Here is a tiny trained network, its code and every weight. The questions are about switching its units off for an input and a class, where a switched-off unit gives its printed mean instead of its output.

import numpy as np


def w(rows, s, z=0):
    codes = np.array(rows[::2]) - 128.0
    scale = np.full(codes.shape[1], s)
    scale[-1] = z or s
    return codes * scale


def norm(h):
    return h / np.sqrt((h * h).mean(-1, keepdims=True) + 1e-5)


def f(y):
    return np.maximum(y, 0)


def log_softmax(a):
    a = a - a.max(-1, keepdims=True)
    return a - np.log(np.exp(a).sum(-1, keepdims=True))


def net(x, mask):
    res = np.array(x, float).reshape(1, 6) / 4 @ E
    u = 0
    for l in range(2):
        y = f(norm(res) @ A[l][:, :-1].T + A[l][:, -1])
        res = res + np.where(mask[u : u + 5], y, B[l][:, -1]) @ B[l][:, :-1]
        u += 5
    return log_softmax(norm(res)[-1] @ U[:, :-1].T + U[:, -1])


A, B = {}, {}
E = w([
[99,54,114,152,191,100,126,101],'x0',
[53,171,152,118,65,145,222,127],'x1',
[66,83,175,152,106,185,157,121],'x2',
[88,175,163,2,116,145,100,61],'x3',
[80,41,86,176,39,185,101,157],'x4',
[83,137,227,137,162,85,64,139],'x5',
],0.0097)
A[0] = w([
[139,118,91,106,196,76,1,170,45],'0.n1',
[161,95,187,123,53,161,162,136,34],'0.n2',
[163,149,47,56,71,120,122,139,134],'0.n3',
[149,143,59,205,199,98,120,141,176],'0.n4',
[158,76,105,245,171,85,167,81,2],'0.n5',
],0.0086,0.0036)
B[0] = w([
[143,147,142,127,151,153,66,124,240],'0.n1',
[93,108,112,156,122,126,103,171,170],'0.n2',
[250,197,121,172,112,214,137,91,222],'0.n3',
[164,94,132,134,175,45,97,172,255],'0.n4',
[131,87,56,157,112,76,139,117,212],'0.n5',
],0.013,0.0053)
A[1] = w([
[168,62,109,154,157,86,198,120,97],'1.n1',
[138,148,97,128,103,159,103,96,129],'1.n2',
[180,156,39,53,37,180,126,124,25],'1.n3',
[117,204,185,72,193,162,150,106,4],'1.n4',
[64,78,146,161,150,181,106,1,68],'1.n5',
],0.0099,0.0035)
B[1] = w([
[84,29,65,186,143,79,85,125,253],'1.n1',
[140,144,138,71,159,145,164,111,198],'1.n2',
[162,184,69,121,96,198,181,89,255],'1.n3',
[61,146,179,74,95,10,160,140,232],'1.n4',
[104,77,183,70,115,170,110,159,199],'1.n5',
],0.012,0.0046)
U = w([
[221,193,75,68,74,198,200,76,254],'0',
[148,26,66,208,177,45,110,159,159],'1',
[101,216,231,41,125,33,183,102,88],'2',
[86,52,210,17,133,163,54,115,37],'3',
[53,123,212,227,34,186,125,212,16],'4',
[206,163,163,100,186,84,5,154,93],'5',
],0.011,0.0042)

Each question gives the input, the list of numbers given to net, and the class t.
The units are the neurons (one row each of A and B). Each row of codes is followed by its name. A weight is (code - 128) times the scale printed after its matrix; where a second scale follows, it is the last column's (A, B and U).
mask holds one flag per neuron, layer by layer. A switched-off neuron (its flag False) gives its mean, the last column of its row in B, instead of its output. The means were averaged over made-up inputs and are rounded, as every weight is.
A unit's drop is (log p(t) with every unit on - log p(t) with that unit switched off) / (log p(t) with every unit on - log p(t) with every unit switched off).
The circuit of an input: a set's keep is (log p(t) with only the set's units on - log p(t) with every unit switched off) / (log p(t) with every unit on - log p(t) with every unit switched off). Starting from all 10 units, units are removed one at a time, each time the one whose removal leaves the highest keep (on an exact tie, the one counted first), for as long as the keep stays at least 0.8.
units of the circuit, in order: the units of the circuit, biggest drop first
k most important neurons: the k neurons with the biggest drops, biggest first
top k neurons in layer l: the k neurons of layer l with the biggest drops, biggest first
drop when u is switched off: that unit's drop, to one decimal
input [-2,7,7,-3,-2,-5], class 4: top 2 neurons in layer 1 : (1.n3; 1.n2)
input [-5,4,4,-8,-1,-5], class 1: units of the circuit, in order : (1.n1; 0.n3)
input [-2,-5,-3,5,-6,1], class 2: units of the circuit, in order : (1.n4; 0.n4)
input [5,2,8,1,-4,-4], class 3: top neuron in layer 0 : (0.n4)
input [-7,6,-3,-2,2,3], class 0: units of the circuit, in order : (0.n4; 1.n3)
input [-4,2,-6,7,6,6], class 0: units of the circuit, in order : (1.n3; 0.n3)
input [4,-8,6,3,-4,0], class 3: units of the circuit, in order : (1.n5; 0.n3)
input [-6,-7,1,5,0,3], class 2: top 3 neurons in layer 0 : (0.n4; 0.n5; 0.n2)
input [3,-6,1,7,-6,7], class 2: 3 most important neurons : (1.n4; 0.n4; 1.n1)
input [-2,-7,-8,6,-4,-3], class 0: units of the circuit, in order : (0.n3; 1.n3)
input [-7,-5,-4,-4,7,-3], class 0: 2 most important neurons : (0.n3; 1.n3)
input [-4,-8,-2,7,-4,2], class 2: 4 most important neurons : (1.n4; 0.n4; 1.n1; 0.n5)
input [6,-4,-5,4,6,1], class 5: 2 most important neurons : (0.n1; 1.n1)
input [-7,2,8,-8,-8,-6], class 1: top neuron in layer 1 : (1.n1)
input [-8,3,-4,5,2,4], class 0: drop when 1.n3 is switched off : 0.5
input [-4,-6,4,7,-4,8], class 2: drop when 1.n4 is switched off : 0.7
